Each row has a name. After each piece below comes the name of the row it's from, unless a question asks for something else. Each question is about the rows just above it.

[166  84 126 125  73 156 130 130  91 114 130 108 175 131 103 104 113 117
 169 157 115  82 162 108 137  83 151 121 119 151 147 131 110 114 121 189
  89 169 158 133 173 155 147  82 133 190 140 107 107 141 158 127] = j_503
[ 65  83  92  97  98 150 163  63 101  89 143 104 143 164  89 124  95  89
 175 147 102 109 179 102 161  93 125  84  90 152 149 164 169 133 122 104
 135  91 120 118 130 150 136 142 128  91 121 150 134 154 134  96] = j_67
[ 65  83  92  97  98 150 163  63 101  89 143 104 143 160  89 124  95  89
 175 147 102 109 179 102 161  93 125  84  90 145 161 128 161 102 105 141
  85 143  97 130 112 142 142  92 144 145 133 103 103 150 128  67] = j_919
find: [166  84 126 125  73 156 130 130  91 114 130 108 175 131 103 104 113 117
 169 157 115  82 162 108 137  83 151 121 119 151 147 131 110 114 121 189
  89 169 158 133 173 155 147  82 133 190 140 107 107 141 158 127]	j_503

[ 81 156 155 119 125 116 118]  j_655
[149  89 116  95 118 143 148]  j_130
[158 118  90 162 143 105 130]  j_591
[158 143 105 130 105 105 163]  j_847
[119 124 124 124 124 162 114]  j_809
Which value appears more than once in j_847?	[105]
Put [105 130 158 118  90 162 143] back in order: which row is it?	j_591
The value that j_809 holds more than once:	[124]
[158 118  90 162 143 105 130] is in which row?	j_591

[113 125 126 120 108 146] -> j_927
[104 105 119 104 110 124] -> j_516
[104 119 104 110 104 124] -> j_37
[146 125 113 107 120 126] -> j_3
[143 127 117 130 103 126] -> j_720
[142 128 127 105 111 122] -> j_670
[111 113 149 125 129 135] -> j_552
[134 133 153 106 134 134] -> j_168
Repeated in j_168:	[134]
The value that j_37 holds more than once:	[104]
find: [104 105 119 104 110 124]	j_516
Put [130 103 126 143 127 117] back in order: which row is it?	j_720
Put [124 104 110 104 119 104] back in order: which row is it?	j_37
Which row holds these entries in another order? [113 125 120 107 146 126]	j_3

[148  61 146  66 101 117] = j_755
[118  61 146 148 148  66] = j_933
[128  77 109 159 101 173] = j_910
[131  82 127 144 117 100] = j_973
[153  70 137 147 153 145] = j_263
Which row holds these entries in another order? [ 66 118  61 146 148 148]	j_933
Which value appears more than once in j_263?	[153]
Repeated in j_933:	[148]

[154 148 105 154 154 150 154]  j_328
[ 90 187 150 105 100 163 161]  j_424
[ 90 187 150 121 100 163 161]  j_11
[124 148 105  96  91 150 154]  j_698
[157 159 159 159 171 159  96]  j_140
Put [161 163 100 121 150 187  90] back in order: which row is it?	j_11
Repeated in j_328:	[154]
The value that j_140 holds more than once:	[159]
Which row holds these entries in another order? [187 150 105 100 163 161  90]	j_424
find: [157 159 159 159 171 159  96]	j_140

[101 156 189 159 132 159] = j_304
[159 189 115 156 102 132] = j_177
[159 189 163 156 102 132] = j_138
Which row holds these entries in another order? [102 159 189 132 115 156]	j_177
[102 115 132 156 159 189] is which row reordered?	j_177
The value that j_304 holds more than once:	[159]
find: [159 189 115 156 102 132]	j_177
Which row holds these entries in another order? [132 102 156 115 189 159]	j_177
find: [159 189 163 156 102 132]	j_138
Which row holds these entries in another order? [132 159 189 115 156 102]	j_177

[ 90  90 142 142 144  90 142]  j_417
[159  92  80 142 197  77 122]  j_737
[142  80 159  77  92 121 197]  j_202
Which row holds these entries in another order? [197  77 122 159  92  80 142]	j_737
[159  92  80 142 197  77 122] is in which row?	j_737
find: [142  80 159  77  92 121 197]	j_202
Which row holds these entries in another order? [197 142  80 159  77  92 121]	j_202

[155 152 172 165 155 155 155] : j_538
[155 151 155 155 165 172 155] : j_44
[152 152 172 165 129 152 109] : j_683
Repeated in j_44:	[155]
The value that j_683 holds more than once:	[152]
Repeated in j_538:	[155]
find: [155 152 172 165 155 155 155]	j_538
[152 152 172 165 129 152 109] is in which row?	j_683
Put [152 172 165 155 155 155 155] back in order: which row is it?	j_538

[144 191 144 144 144 130] : j_245
[130 180 146 154 139 142] : j_119
[148 191 144 166 139 148] : j_385
[136 185 140 185 155 136] : j_939
[130 192 142 148 148 133] : j_204
[170 181 136 170 170 131] : j_533
[156 165 139 140 145 152] : j_946
Which value appears more than once in j_204?	[148]
Repeated in j_533:	[170]
The value that j_245 holds more than once:	[144]
The value that j_385 holds more than once:	[148]
find: [130 192 142 148 148 133]	j_204
Which row holds these entries in another order? [146 130 142 154 180 139]	j_119

[198 151 131 124 132 100 165 128]  j_815
[141 151 157 138 138 153 127 127]  j_614
[157 138 138 151 152 127 102 141]  j_381
Repeated in j_381:	[138]
Which row holds [157 138 138 151 152 127 102 141]?	j_381
Where do [141 151 157 138 138 153 127 127] appear?	j_614
Put [102 127 138 138 141 151 152 157] back in order: which row is it?	j_381

[114 124 133 138 135 135 130 148 113 133 130 127 166 135 127 114 144 139
 118 140 116 134 157 130 143 139 150 102 155 122 107 111 136 154 106 112
 106 137 110 142 116 131 116 139 128 117 118 132 117 117 136 125 123] : j_29
[131 127 116 154 130 114 125 166 133 139 143 148 155 136 114 139 140 116
 118 124 113 142 130 122 134 107 137 135 135 118 144 112 116 107 135 130
 150 110 124 138 136 128 132 117 133 111 106 117 139 130 102 157 127] : j_756
[143 122 102 119 115 111 141 143 110 119  92 143 130 148 124 125 148 110
 130  96 128 108 111 117 126 108 118 184 155 132 128 118 107 138 131 156
 117 111 165 117 110 171 161 141 138 146 112 123  77 119  97 138 134] : j_225
[140 116 107 134 118 139 130 142 118 113 107 130 138 125 117 122 143 116
 114 114 133 135 139 127 133 130 132 154 128 127 139 166 102 111 136 157
 137 130 150 136 123 148 135 124 155 131 117 141 178 139 157  93 114] : j_208
[140 116 107 134 118 139 130 142 118 113 107 130 138 125 117 122 143 116
 114 114 133 135 139 127 133 130 132 154 128 127 139 166 102 111 136 157
 137 130 150 136 123 148 135 124 155 131 117 135 110 144 112 106 116] : j_366
[121 147 117 118 115 152  95 114 116 146 163 142 157 115 137 148 108 111
 135 130 122 127 114 138 125 111  85 117 118 149 144 118 153 163 162 103
 102 147  91 122 124 114 147 103  93 113  65 134 160 137 136 134 147] : j_187
[120 149  53 114 146 100 134 132 134 121 109 116 137 162 109 122 116  93
 115 137 122 148 135 107 167 163  95 117 142 121 153 109 130 132 145 158
 151 163 133 150 102 140 132  99 151 111 143 112  91 128 104 117  95] : j_345
[127 157 102 130 139 117 106 111 133 117 132 128 136 138 124 110 150 130
 135 107 116 112 144 118 135 135 137 107 134 122 130 142 113 124 118 116
 140 139 114 136 155 148 143 139 133 166 125 114 130 154 116 127 131] is which row reordered?	j_756
Which row holds [114 124 133 138 135 135 130 148 113 133 130 127 166 135 127 114 144 139
 118 140 116 134 157 130 143 139 150 102 155 122 107 111 136 154 106 112
 106 137 110 142 116 131 116 139 128 117 118 132 117 117 136 125 123]?	j_29
Which row holds these entries in another order? [102 106 107 107 110 111 112 113 114 114 116 116 116 117 117 118 118 122
 123 124 125 127 127 128 130 130 130 130 131 132 133 133 134 135 135 135
 136 136 137 138 139 139 139 140 142 143 144 148 150 154 155 157 166]	j_366
[102 106 106 107 110 111 112 113 114 114 116 116 116 117 117 117 118 118
 122 123 124 125 127 127 128 130 130 130 131 132 133 133 134 135 135 135
 136 136 137 138 139 139 139 140 142 143 144 148 150 154 155 157 166] is which row reordered?	j_29
Put [ 65  85  91  93  95 102 103 103 108 111 111 113 114 114 114 115 115 116
 117 117 118 118 118 121 122 122 124 125 127 130 134 134 135 136 137 137
 138 142 144 146 147 147 147 147 148 149 152 153 157 160 162 163 163] back in order: which row is it?	j_187
[116 106 112 144 110 135 117 131 155 124 135 148 123 136 150 130 137 157
 136 111 102 166 139 127 128 154 132 130 133 127 139 135 133 114 114 116
 143 122 117 125 138 130 107 113 118 142 130 139 118 134 107 116 140] is which row reordered?	j_366
Which row holds [120 149  53 114 146 100 134 132 134 121 109 116 137 162 109 122 116  93
 115 137 122 148 135 107 167 163  95 117 142 121 153 109 130 132 145 158
 151 163 133 150 102 140 132  99 151 111 143 112  91 128 104 117  95]?	j_345

